Below is a small trained network, with its code and all its weights. Each question gives an input and a target symbol and asks what happens when units are switched off, that is, made to give their printed mean instead of their output.

import numpy as np


def w(rows, s, z=0):
    codes = np.array(rows[::2]) - 128.0
    scale = np.full(codes.shape[1], s)
    scale[-1] = z or s
    return codes * scale


def f(y):
    return np.maximum(y, 0)


def softmax(a):
    e = np.exp(a - a.max(-1, keepdims=True))
    return e / e.sum(-1, keepdims=True)


def log_softmax(a):
    a = a - a.max(-1, keepdims=True)
    return a - np.log(np.exp(a).sum(-1, keepdims=True))


def net(x, mask):
    ids = ['ΛΨαβγεμξτω'.index(c) for c in x.split()]
    T = len(ids)
    res = E[ids] + P[:T]
    u = 0
    for l in range(2):
        r = res
        for j in range(2):
            rows = slice(4 * j, 4 * j + 4)
            q, k, v = (r @ M[l][rows].T for M in (Q, K, V))
            z = softmax(np.where(np.tri(T) > 0, q @ k.T / 4**0.5, -1e9)) @ v
            o = O[l][rows]
            res = res + np.where(mask[u + j], z, o[:, -1]) @ o[:, :-1]
        u += 2
        y = f(res @ A[l][:, :-1].T + A[l][:, -1])
        res = res + np.where(mask[u : u + 8], y, B[l][:, -1]) @ B[l][:, :-1]
        u += 8
    return log_softmax(res[-1] @ U[:, :-1].T + U[:, -1])


Q, K, V, O, A, B = {}, {}, {}, {}, {}, {}
E = w([
[92,235,50,24],'Λ',
[128,117,163,69],'Ψ',
[80,85,61,175],'α',
[42,150,170,200],'β',
[155,98,221,155],'γ',
[120,75,252,163],'ε',
[172,168,55,201],'μ',
[159,185,123,58],'ξ',
[205,146,216,127],'τ',
[18,134,133,62],'ω',
],0.012)
P = w([
[246,253,53,151],'0',
[174,12,118,161],'1',
[151,14,124,172],'2',
[123,47,129,168],'3',
[100,78,134,162],'4',
[84,110,140,168],'5',
[67,140,145,169],'6',
[50,173,144,170],'7',
[36,214,148,165],'8',
[27,207,147,160],'9',
[11,240,147,161],'10',
],0.0036)
Q[0] = w([
[104,123,82,75],'0.h1',
[82,103,136,105],'0.h1',
[136,196,102,149],'0.h1',
[50,136,180,145],'0.h1',
[9,68,84,177],'0.h2',
[171,144,180,46],'0.h2',
[254,181,130,147],'0.h2',
[2,134,77,157],'0.h2',
],0.015)
K[0] = w([
[150,102,101,100],'0.h1',
[120,88,105,119],'0.h1',
[123,184,146,104],'0.h1',
[75,109,125,110],'0.h1',
[24,134,97,148],'0.h2',
[156,118,205,131],'0.h2',
[252,135,93,98],'0.h2',
[54,170,120,142],'0.h2',
],0.021)
V[0] = w([
[255,99,74,76],'0.h1',
[197,121,189,162],'0.h1',
[144,168,87,59],'0.h1',
[124,107,95,120],'0.h1',
[219,47,101,59],'0.h2',
[77,119,182,4],'0.h2',
[163,191,187,77],'0.h2',
[33,52,116,58],'0.h2',
],0.0048)
O[0] = w([
[41,194,144,152,4],'0.h1',
[104,123,59,137,92],'0.h1',
[110,127,156,155,92],'0.h1',
[127,147,156,117,123],'0.h1',
[115,254,133,142,2],'0.h2',
[171,118,126,184,131],'0.h2',
[143,157,178,118,108],'0.h2',
[150,85,65,187,156],'0.h2',
],0.0075,0.0041)
A[0] = w([
[119,84,180,56,141],'0.n1',
[56,133,119,145,219],'0.n2',
[199,118,149,56,124],'0.n3',
[32,231,92,134,124],'0.n4',
[146,95,240,125,15],'0.n5',
[59,67,135,48,124],'0.n6',
[159,164,124,1,7],'0.n7',
[182,121,38,90,84],'0.n8',
],0.0097,0.002)
B[0] = w([
[155,141,96,96,215],'0.n1',
[104,152,146,90,231],'0.n2',
[103,170,77,128,173],'0.n3',
[143,9,173,104,156],'0.n4',
[150,210,136,179,211],'0.n5',
[206,145,191,93,253],'0.n6',
[89,171,40,187,160],'0.n7',
[121,82,68,114,158],'0.n8',
],0.014,0.0039)
Q[1] = w([
[196,133,85,147],'1.h1',
[116,251,145,111],'1.h1',
[157,142,138,92],'1.h1',
[110,123,126,145],'1.h1',
[106,120,93,181],'1.h2',
[132,111,127,136],'1.h2',
[145,104,113,131],'1.h2',
[185,114,93,72],'1.h2',
],0.017)
K[1] = w([
[80,32,180,79],'1.h1',
[1,180,223,73],'1.h1',
[48,133,215,149],'1.h1',
[169,132,82,116],'1.h1',
[184,207,135,63],'1.h2',
[168,133,134,143],'1.h2',
[145,153,137,168],'1.h2',
[25,157,134,237],'1.h2',
],0.0093)
V[1] = w([
[173,129,89,196],'1.h1',
[69,125,192,233],'1.h1',
[8,110,118,134],'1.h1',
[11,114,152,123],'1.h1',
[158,142,84,110],'1.h2',
[71,176,202,88],'1.h2',
[203,133,91,253],'1.h2',
[45,114,249,158],'1.h2',
],0.0074)
O[1] = w([
[109,132,32,220,150],'1.h1',
[39,20,146,211,57],'1.h1',
[20,121,183,79,7],'1.h1',
[41,92,206,87,18],'1.h1',
[94,141,92,134,135],'1.h2',
[106,27,159,76,111],'1.h2',
[45,226,201,254,113],'1.h2',
[193,83,221,116,106],'1.h2',
],0.0056,0.0014)
A[1] = w([
[101,102,127,75,255],'1.n1',
[51,228,86,133,49],'1.n2',
[121,99,254,199,140],'1.n3',
[155,162,149,44,65],'1.n4',
[21,22,31,55,71],'1.n5',
[77,27,147,96,79],'1.n6',
[106,20,143,214,146],'1.n7',
[64,137,6,83,120],'1.n8',
],0.0098,0.0048)
B[1] = w([
[72,103,92,15,255],'1.n1',
[111,80,196,54,182],'1.n2',
[44,112,160,229,235],'1.n3',
[192,139,124,200,202],'1.n4',
[205,252,136,90,206],'1.n5',
[129,77,91,215,176],'1.n6',
[183,113,252,92,233],'1.n7',
[72,97,77,214,210],'1.n8',
],0.015,0.0047)
U = w([
[126,73,116,146,1],'Λ',
[27,57,71,111,92],'Ψ',
[86,153,75,116,108],'α',
[183,5,95,42,180],'β',
[144,129,123,217,57],'γ',
[81,2,152,132,197],'ε',
[132,83,90,164,207],'μ',
[146,47,51,191,138],'ξ',
[69,183,184,78,162],'τ',
[244,131,137,182,48],'ω',
],0.0083,0.0037)

Each question gives the input, a string of symbols that net reads in full, and the target symbol t.
The units are the heads (4 rows each of Q, K, V and O) and the neurons (one row each of A and B). Each row of codes is followed by its name. A weight is (code - 128) times the scale printed after its matrix; where a second scale follows, it is the last column's (O, A, B and U).
mask holds one flag per unit, layer by layer, with each layer's heads first. A switched-off unit (its flag False) gives its mean, the last column of its rows in O or B, instead of its output. The means were averaged over made-up inputs and are rounded, as every weight is.
A unit's drop is (log p(t) with every unit on - log p(t) with that unit switched off) / (log p(t) with every unit on - log p(t) with every unit switched off).
The circuit of an input: a set's keep is (log p(t) with only the set's units on - log p(t) with every unit switched off) / (log p(t) with every unit on - log p(t) with every unit switched off). Starting from the 12 units with the biggest drops (on a tie, the unit counted first), units are removed one at a time, each time the one whose removal leaves the highest keep (on an exact tie, the one counted first), for as long as the keep stays at least 0.8.
units of the circuit, in order: the units of the circuit, biggest drop first
unit that matters most: the unit with the biggest drop
k most important neurons: the k neurons with the biggest drops, biggest first
heads that matter: for each layer, one digit per head in row order, 1 if its drop is at least 0.15 and else 0, layers parted by /
input β β ω ω τ ω ω α Λ, target α: heads that matter -> 01 / 00
input β ω μ Ψ β ω α γ, target ω: units of the circuit, in order -> [0.n5; 1.n1]
input β ε β β ω β ω β, target β: units of the circuit, in order -> [1.h2; 0.n6; 1.n3]
input τ β τ α ω Λ Λ, target α: heads that matter -> 10 / 00
input β β μ, target ξ: unit that matters most -> 1.n8
input μ α ω β β ω μ ε ω α μ, target β: units of the circuit, in order -> [0.h2; 0.n4; 1.n3]
input τ β Ψ τ, target τ: units of the circuit, in order -> [0.h2; 1.n2; 0.n5; 0.n3]
input τ α α, target τ: heads that matter -> 01 / 11
input ω ω μ μ ω μ ω ω, target β: units of the circuit, in order -> [1.n3; 1.n1]
input β β ε β β γ, target γ: 2 most important neurons -> [0.n5; 1.n1]
input β α β τ β ω τ ω β ω τ, target ω: heads that matter -> 10 / 11
input ω β ε ω Λ μ β β β ξ, target Ψ: 3 most important neurons -> [1.n8; 0.n7; 1.n2]
input β β β γ β Ψ μ μ, target ξ: units of the circuit, in order -> [0.n6; 1.n8; 0.n8]
input ω ω ω α α, target ω: heads that matter -> 01 / 00
input ω τ ω β ω ω ω β, target β: 2 most important neurons -> [0.n6; 1.n3]
input ξ τ μ β, target ε: 2 most important neurons -> [0.n6; 0.n1]
input β β μ β β Ψ β ω, target β: heads that matter -> 11 / 00
input β β ε, target γ: 3 most important neurons -> [0.n5; 1.n3; 1.n1]
input γ Λ α Ψ ω β β α, target β: heads that matter -> 11 / 00
input β β τ ω Ψ ω Ψ, target ω: heads that matter -> 10 / 10
input β α τ μ γ, target τ: heads that matter -> 01 / 01
input γ Λ ω ω ε, target γ: 3 most important neurons -> [0.n7; 0.n5; 1.n3]
input ω ω Ψ β ω β ω, target ε: 3 most important neurons -> [0.n6; 1.n3; 1.n1]
input β ε β μ ξ γ Ψ γ τ, target τ: 2 most important neurons -> [1.n2; 0.n5]
input ξ β β μ ξ μ, target ε: unit that matters most -> 0.h1
input τ ω ω α, target ω: heads that matter -> 11 / 00
input τ ω μ μ β ω ξ, target Ψ: 2 most important neurons -> [0.n7; 1.n8]
input γ β β β, target ε: most important neuron -> [1.n3]
input β Λ ω α β ω ε ω ε Ψ, target ω: most important neuron -> [0.n6]
